[[131 107 127 131 143]
 [126 130 118 116 139]
 [131 126 130 133 131]
 [133 129 134 140 128]
 [124 137 116 108 132]]
=>
[[126 130 118 116 139]
 [133 129 134 140 128]]

[[128 124 130 119 122 134 127 113 111 132 127]
 [128 133 127 135 132 122 128 139 143 126 128]
 [154  99 139 127 141 134 135 139 133 126 110]
 [153 104 138 129 141 130 134 141 140 127 110]]
=>
[[128 133 127 135 132 122 128 139 143 126 128]
 [153 104 138 129 141 130 134 141 140 127 110]]

[[135 125 114 150 142 120 140]
 [140 147 113 147 123 142 135]
 [127 138 141 114 110 139 138]
 [117 140 152 117 111 146 140]
 [127 147 133 124 110 137 123]
 [127 115 138 131 136 141 147]
 [111 146 141 107 126 114 108]
 [135 140 110 148 135 125 123]
 [114 120 116 107 144 110 111]
 [135 126 112 146 145 126 137]
 [125 117 115 144 145 119 114]]
=>
[[140 147 113 147 123 142 135]
 [117 140 152 117 111 146 140]
 [127 115 138 131 136 141 147]
 [135 140 110 148 135 125 123]
 [135 126 112 146 145 126 137]]

[[140 148 139 151 124 145 112 131]
 [127 133 134 138 122 123 128 129]
 [129 125 131 129 130 128 125 125]
 [121 125 134 129 120 120 133 137]]
=>
[[127 133 134 138 122 123 128 129]
 [121 125 134 129 120 120 133 137]]

[[133 125 127 131 140 139 122 137 116 137 133]
 [122 146 127 137 120 122 147 125 105 141 124]]
=>
[[122 146 127 137 120 122 147 125 105 141 124]]

[[119 146 123 127 130 122 133 125 134 114 120]
 [139 104 133 129 129 134 123 134 123 143 138]
 [128 124 138 118 120 138 124 136 114 150 114]
 [136 120 132 131 115 133 121 115 121 137 137]
 [128 135 134 126 108 134 121 113 116 138 124]
 [129 132 133 126 108 133 121 110 116 138 124]
 [117 150 122 127 128 121 133 121 134 111 118]
 [117 152 125 127 127 123 131 124 132 115 119]]
=>
[[139 104 133 129 129 134 123 134 123 143 138]
 [136 120 132 131 115 133 121 115 121 137 137]
 [129 132 133 126 108 133 121 110 116 138 124]
 [117 152 125 127 127 123 131 124 132 115 119]]

[[116 118  99]
 [108 118 129]
 [146 109 131]]
=>
[[108 118 129]]
---
[[105 119 152 135]
 [125 154 129 104]
 [148 143 108 114]]
=>
[[125 154 129]
 [148 143 108]]

[[141 119 134 103]
 [133 140 117 121]
 [140 121 136 105]]
=>
[[133 140 117]
 [140 121 136]]

[[146 145 129 112]
 [122 146 141 132]
 [156 125 111 130]
 [131 131 152 154]
 [119 114 113 123]]
=>
[[122 146 141]
 [156 125 111]]

[[113 115 120 124 107]
 [114 114 120 126 107]
 [111 116 122 126 104]
 [116 115 119 128 107]
 [120 118 119 129 106]]
=>
[[114 114 120]
 [111 116 122]]

[[134 133 103]
 [135 132 101]
 [127 122 128]
 [133 137 123]
 [121 121 152]]
=>
[[135 132 101]
 [127 122 128]]

[[134 133 130 127 112]
 [124 143 125 130 132]
 [129 125 129 131 125]
 [123 135 129 134 126]
 [130 136 119 123 107]]
=>
[[124 143 125]
 [129 125 129]]

[[116 122 143]
 [118 110 100]
 [102 144 142]
 [135 136 110]]
=>
[[118 110 100]
 [102 144 142]]

[[131 132 124 146]
 [126 139 130 123]
 [123 125 151 145]]
=>
[[126 139 130]
 [123 125 151]]
---
[[128 128 128 138 129 128 132 145]
 [132 125 136 117 117 124 121 102]]
=>
[[128 128 128 138 129 128 132 145]]

[[143 131 135 145 121 131 127 133 119]
 [137 130 144 154 117 123 130 128 115]
 [130 121 115 101 138 137 121 130 139]
 [132 136 129 134 118 127 132 124 126]
 [119 123 136 137 129 120 124 116 130]]
=>
[[143 131 135 145 121 131 127 133 119]
 [130 121 115 101 138 137 121 130 139]
 [119 123 136 137 129 120 124 116 130]]

[[134 146 136 132 149 106 151 120 127 113 102 111 113]
 [138 154 128 148 104 139 112 144 109 114 141 150 115]
 [101 126 127 131 113 134 108 146 152 126 138 132 153]
 [111 127 120 107 148 106 113 154 134 133 119 121 122]]
=>
[[134 146 136 132 149 106 151 120 127 113 102 111 113]
 [101 126 127 131 113 134 108 146 152 126 138 132 153]]

[[148 126 109 129 130]
 [100 137 145 125 148]
 [135 122 142 122 140]
 [122 134 150 136 121]]
=>
[[148 126 109 129 130]
 [135 122 142 122 140]]

[[130 124 122 120 142 119 126 111 138 127 142]
 [134 104 139 145 105 148 129 151 109 129 106]
 [133 135 126 127 127 125 128 120 131 127 130]]
=>
[[130 124 122 120 142 119 126 111 138 127 142]
 [133 135 126 127 127 125 128 120 131 127 130]]

[[116 153 136]
 [139 122 118]
 [149 137 133]
 [122 134 131]
 [129 146 129]
 [123 117 138]
 [143 138 120]
 [109 137 125]
 [121 155 140]
 [131 118 131]]
=>
[[116 153 136]
 [149 137 133]
 [129 146 129]
 [143 138 120]
 [121 155 140]]

[[101 119 125 147 153]
 [131 131 123 136 145]]
=>
[[101 119 125 147 153]]

[[116 126 143 112 130 126]
 [132 123 147 122 127 107]
 [142 126 134 135 126 109]
 [133 122 145 122 128 112]
 [107 134 127 118 129 141]
 [105 130 138 109 131 137]
 [103 139 130 116 128 136]
 [140 119 139 128 128 115]]
=>
[[116 126 143 112 130 126]
 [142 126 134 135 126 109]
 [107 134 127 118 129 141]
 [103 139 130 116 128 136]]
